Here is a tiny trained network, its code and every weight. The questions are about switching its units off for an input and a target symbol, where a switched-off unit gives its printed mean instead of its output.

import numpy as np


def w(rows, s, z=0):
    codes = np.array(rows[::2]) - 128.0
    scale = np.full(codes.shape[1], s)
    scale[-1] = z or s
    return codes * scale


def norm(h):
    return h / np.sqrt((h * h).mean(-1, keepdims=True) + 1e-5)


def f(y):
    return np.maximum(y, 0)


def softmax(a):
    e = np.exp(a - a.max(-1, keepdims=True))
    return e / e.sum(-1, keepdims=True)


def log_softmax(a):
    a = a - a.max(-1, keepdims=True)
    return a - np.log(np.exp(a).sum(-1, keepdims=True))


def net(x, mask):
    ids = ['Δγεξστ'.index(c) for c in x.split()]
    T = len(ids)
    res = E[ids] + P[:T]
    u = 0
    for l in range(2):
        r = norm(res)
        for j in range(3):
            rows = slice(3 * j, 3 * j + 3)
            q, k, v = (r @ M[l][rows].T for M in (Q, K, V))
            z = softmax(np.where(np.tri(T) > 0, q @ k.T / 3**0.5, -1e9)) @ v
            o = O[l][rows]
            res = res + np.where(mask[u + j], z, o[:, -1]) @ o[:, :-1]
        u += 3
        y = f(norm(res) @ A[l][:, :-1].T + A[l][:, -1])
        res = res + np.where(mask[u : u + 4], y, B[l][:, -1]) @ B[l][:, :-1]
        u += 4
    return log_softmax(norm(res)[-1] @ U[:, :-1].T + U[:, -1])


Q, K, V, O, A, B = {}, {}, {}, {}, {}, {}
E = w([
[71,122,43,65,80,141,5,109,42],'Δ',
[171,171,108,78,131,131,190,193,175],'γ',
[153,102,112,116,160,74,155,111,99],'ε',
[140,86,152,172,129,102,135,157,112],'ξ',
[126,68,154,162,138,91,142,160,136],'σ',
[181,117,197,187,167,121,73,128,102],'τ',
],0.015)
P = w([
[147,110,255,33,61,137,169,156,108],'0',
[117,98,131,99,157,161,149,120,81],'1',
[136,105,102,118,156,160,143,124,103],'2',
[144,111,90,127,157,143,134,125,112],'3',
[143,124,87,137,158,129,124,133,118],'4',
[140,138,89,143,164,118,115,141,125],'5',
[143,154,96,149,170,100,105,153,132],'6',
[149,175,121,141,200,85,80,162,142],'7',
[151,183,126,141,208,72,80,160,153],'8',
],0.0099)
Q[0] = w([
[164,150,161,166,98,117,70,126,114],'0.h1',
[67,149,90,200,80,99,81,118,202],'0.h1',
[119,118,150,98,140,162,192,92,127],'0.h1',
[167,147,141,48,141,60,158,90,90],'0.h2',
[184,77,140,101,180,129,132,135,28],'0.h2',
[132,142,228,142,76,149,152,139,160],'0.h2',
[61,2,154,206,113,84,122,61,54],'0.h3',
[130,76,150,156,31,202,96,130,117],'0.h3',
[211,125,167,60,95,89,59,96,63],'0.h3',
],0.0059)
K[0] = w([
[85,119,125,110,128,98,132,132,127],'0.h1',
[164,83,139,25,121,115,85,147,70],'0.h1',
[78,124,114,189,254,100,187,182,79],'0.h1',
[155,101,110,70,82,115,77,141,142],'0.h2',
[150,91,124,160,127,112,72,136,66],'0.h2',
[165,151,162,155,159,154,207,154,127],'0.h2',
[162,171,133,104,201,60,240,152,73],'0.h3',
[137,149,181,204,160,105,129,158,154],'0.h3',
[152,198,213,100,86,146,165,10,83],'0.h3',
],0.0066)
V[0] = w([
[144,159,118,157,140,94,111,124,139],'0.h1',
[77,146,10,152,130,149,82,99,114],'0.h1',
[114,133,129,141,133,115,109,132,145],'0.h1',
[148,134,116,127,144,165,135,166,159],'0.h2',
[104,153,88,91,95,148,97,122,164],'0.h2',
[107,134,107,139,129,148,118,124,123],'0.h2',
[145,114,117,116,112,148,141,105,142],'0.h3',
[125,140,110,117,107,128,108,143,130],'0.h3',
[111,122,112,124,129,106,109,115,120],'0.h3',
],0.012)
O[0] = w([
[138,124,73,140,124,118,169,162,129,101],'0.h1',
[165,158,85,122,236,2,65,138,213,7],'0.h1',
[124,147,95,134,168,131,195,162,149,100],'0.h1',
[105,143,76,102,193,161,24,6,215,131],'0.h2',
[239,222,90,144,125,82,97,150,109,71],'0.h2',
[186,147,56,114,130,87,148,173,174,102],'0.h2',
[134,155,160,85,128,119,166,165,140,126],'0.h3',
[96,89,111,153,118,180,196,187,147,119],'0.h3',
[208,183,110,143,115,144,114,179,125,118],'0.h3',
],0.0065,0.011)
A[0] = w([
[243,165,77,114,174,26,172,135,48,5],'0.n1',
[80,110,231,144,144,126,152,147,201,196],'0.n2',
[101,122,123,154,147,165,3,148,138,72],'0.n3',
[147,170,43,61,252,127,107,30,172,129],'0.n4',
],0.0056,0.002)
B[0] = w([
[35,106,158,88,146,124,167,44,115,215],'0.n1',
[49,72,79,163,111,187,156,74,91,253],'0.n2',
[88,48,90,118,124,157,249,139,50,173],'0.n3',
[169,128,171,254,126,29,124,26,187,171],'0.n4',
],0.0077,0.0039)
Q[1] = w([
[120,136,106,149,123,118,116,33,219],'1.h1',
[147,197,116,99,55,194,139,192,141],'1.h1',
[199,249,79,49,112,77,138,130,188],'1.h1',
[90,151,164,74,84,229,128,56,202],'1.h2',
[66,101,212,111,59,154,128,73,84],'1.h2',
[224,186,102,181,151,152,105,165,254],'1.h2',
[211,180,137,155,85,162,186,135,155],'1.h3',
[56,111,138,75,164,201,121,88,94],'1.h3',
[113,116,125,99,151,69,45,130,45],'1.h3',
],0.0093)
K[1] = w([
[138,162,52,105,152,136,102,61,189],'1.h1',
[173,158,192,88,2,206,103,98,118],'1.h1',
[43,145,127,107,21,206,48,54,116],'1.h1',
[224,97,203,197,131,175,224,87,187],'1.h2',
[65,86,206,103,107,139,231,121,68],'1.h2',
[176,99,79,228,125,129,87,113,194],'1.h2',
[159,82,188,182,108,143,125,97,221],'1.h3',
[141,178,121,113,177,80,165,84,142],'1.h3',
[84,115,153,72,141,69,80,85,89],'1.h3',
],0.0092)
V[1] = w([
[140,152,60,123,100,184,117,121,122],'1.h1',
[193,117,127,119,162,184,192,254,101],'1.h1',
[131,113,198,187,58,112,53,176,129],'1.h1',
[98,130,208,205,100,142,214,119,171],'1.h2',
[144,78,65,110,95,196,66,221,101],'1.h2',
[173,137,118,131,99,140,131,165,113],'1.h2',
[102,118,67,66,114,131,145,160,101],'1.h3',
[156,151,69,73,75,162,83,158,144],'1.h3',
[127,101,157,145,115,131,61,140,31],'1.h3',
],0.0091)
O[1] = w([
[164,111,68,208,196,150,101,174,165,119],'1.h1',
[103,140,98,182,136,103,116,69,212,108],'1.h1',
[88,39,80,126,31,86,61,78,131,100],'1.h1',
[204,157,86,119,147,60,97,202,125,254],'1.h2',
[54,66,134,244,145,248,80,106,254,184],'1.h2',
[183,176,66,186,107,147,162,117,153,120],'1.h2',
[138,194,211,79,139,145,77,122,127,241],'1.h3',
[169,146,178,87,165,193,93,235,139,115],'1.h3',
[190,133,68,48,79,81,120,147,206,240],'1.h3',
],0.0077,0.0057)
A[1] = w([
[152,170,151,200,222,138,116,160,176,131],'1.n1',
[120,154,163,113,144,2,153,62,128,98],'1.n2',
[129,37,54,212,165,53,79,84,68,112],'1.n3',
[92,214,118,135,144,224,116,101,148,2],'1.n4',
],0.0092,0.0034)
B[1] = w([
[101,173,139,212,19,160,130,134,224,230],'1.n1',
[193,163,103,234,129,81,93,234,223,217],'1.n2',
[75,89,88,188,89,99,98,91,170,195],'1.n3',
[140,48,49,154,173,1,100,85,133,255],'1.n4',
],0.0098,0.0041)
U = w([
[117,68,89,151,178,64,138,54,124,141],'Δ',
[162,153,121,142,134,148,154,126,127,1],'γ',
[81,151,154,117,101,221,248,65,82,202],'ε',
[128,147,181,76,111,130,17,212,151,79],'ξ',
[130,178,111,253,83,144,128,162,199,98],'σ',
[161,194,148,166,146,72,192,193,73,180],'τ',
],0.0066,0.0045)

Each question gives the input, a string of symbols that net reads in full, and the target symbol t.
The units are the heads (3 rows each of Q, K, V and O) and the neurons (one row each of A and B). Each row of codes is followed by its name. A weight is (code - 128) times the scale printed after its matrix; where a second scale follows, it is the last column's (O, A, B and U).
mask holds one flag per unit, layer by layer, with each layer's heads first. A switched-off unit (its flag False) gives its mean, the last column of its rows in O or B, instead of its output. The means were averaged over made-up inputs and are rounded, as every weight is.
A unit's drop is (log p(t) with every unit on - log p(t) with that unit switched off) / (log p(t) with every unit on - log p(t) with every unit switched off).
The circuit of an input: a set's keep is (log p(t) with only the set's units on - log p(t) with every unit switched off) / (log p(t) with every unit on - log p(t) with every unit switched off). Starting from the 12 units with the biggest drops (on a tie, the unit counted first), units are removed one at a time, each time the one whose removal leaves the highest keep (on an exact tie, the one counted first), for as long as the keep stays at least 0.8.
units of the circuit, in order: the units of the circuit, biggest drop first
top k neurons: the k neurons with the biggest drops, biggest first
k most important neurons of layer l: the k neurons of layer l with the biggest drops, biggest first
heads that matter: for each layer, one digit per head in row order, 1 if its drop is at least 0.15 and else 0, layers parted by /
input γ ε σ τ τ γ σ ε ε, target σ: heads that matter : 010 / 001
input σ σ γ Δ γ Δ ε ε σ, target ε: heads that matter : 100 / 110
input γ σ Δ ε ε τ, target τ: units of the circuit, in order : 0.n1, 0.h2, 1.h2, 1.h1
input ξ ε γ γ, target Δ: units of the circuit, in order : 1.n4, 0.h2, 1.h3
input γ ξ ξ γ ε, target ε: units of the circuit, in order : 1.n4
input γ γ γ Δ σ, target ξ: heads that matter : 110 / 001
input Δ τ γ γ γ Δ, target Δ: 2 most important neurons of layer 0 : 0.n3, 0.n1
input γ σ γ γ ξ, target ε: 2 most important neurons of layer 1 : 1.n4, 1.n2
input ε σ γ γ Δ, target ξ: units of the circuit, in order : 1.h3, 0.h1
input ε γ γ γ τ ε Δ ξ τ, target ξ: units of the circuit, in order : 1.h3, 0.h2, 0.h1, 1.h1
input Δ ξ τ, target ξ: units of the circuit, in order : 1.h3, 0.h1, 0.h2
input γ Δ Δ γ σ, target ε: 2 most important neurons of layer 1 : 1.n2, 1.n3
input Δ γ σ, target σ: units of the circuit, in order : 1.h1, 1.n1, 0.h2
input Δ ε τ, target τ: units of the circuit, in order : 0.h2, 0.n1, 1.h2, 0.h1
input σ ε ξ ε σ ε γ, target ε: units of the circuit, in order : 1.n2
input Δ ε ξ ε ξ, target τ: top 3 neurons : 0.n1, 1.n2, 0.n2
input ε σ γ τ, target ε: heads that matter : 110 / 000
input τ σ Δ Δ ε τ γ, target ε: top 4 neurons : 0.n4, 0.n1, 0.n2, 1.n2
input ε γ Δ σ ε σ, target τ: units of the circuit, in order : 0.n1, 1.h1, 1.h2, 0.h2
input σ γ ξ γ γ γ τ ε, target ε: units of the circuit, in order : 1.h1, 1.n4
input γ γ ε γ γ, target τ: units of the circuit, in order : 0.h2, 0.n4, 1.h2, 1.h1
input γ Δ Δ, target Δ: heads that matter : 110 / 010
input γ σ γ ξ ξ τ, target ε: heads that matter : 010 / 000
input γ τ Δ ε γ τ Δ γ ξ, target ε: units of the circuit, in order : 1.h2, 0.h1, 1.h1
input Δ γ ε ξ, target τ: heads that matter : 110 / 010
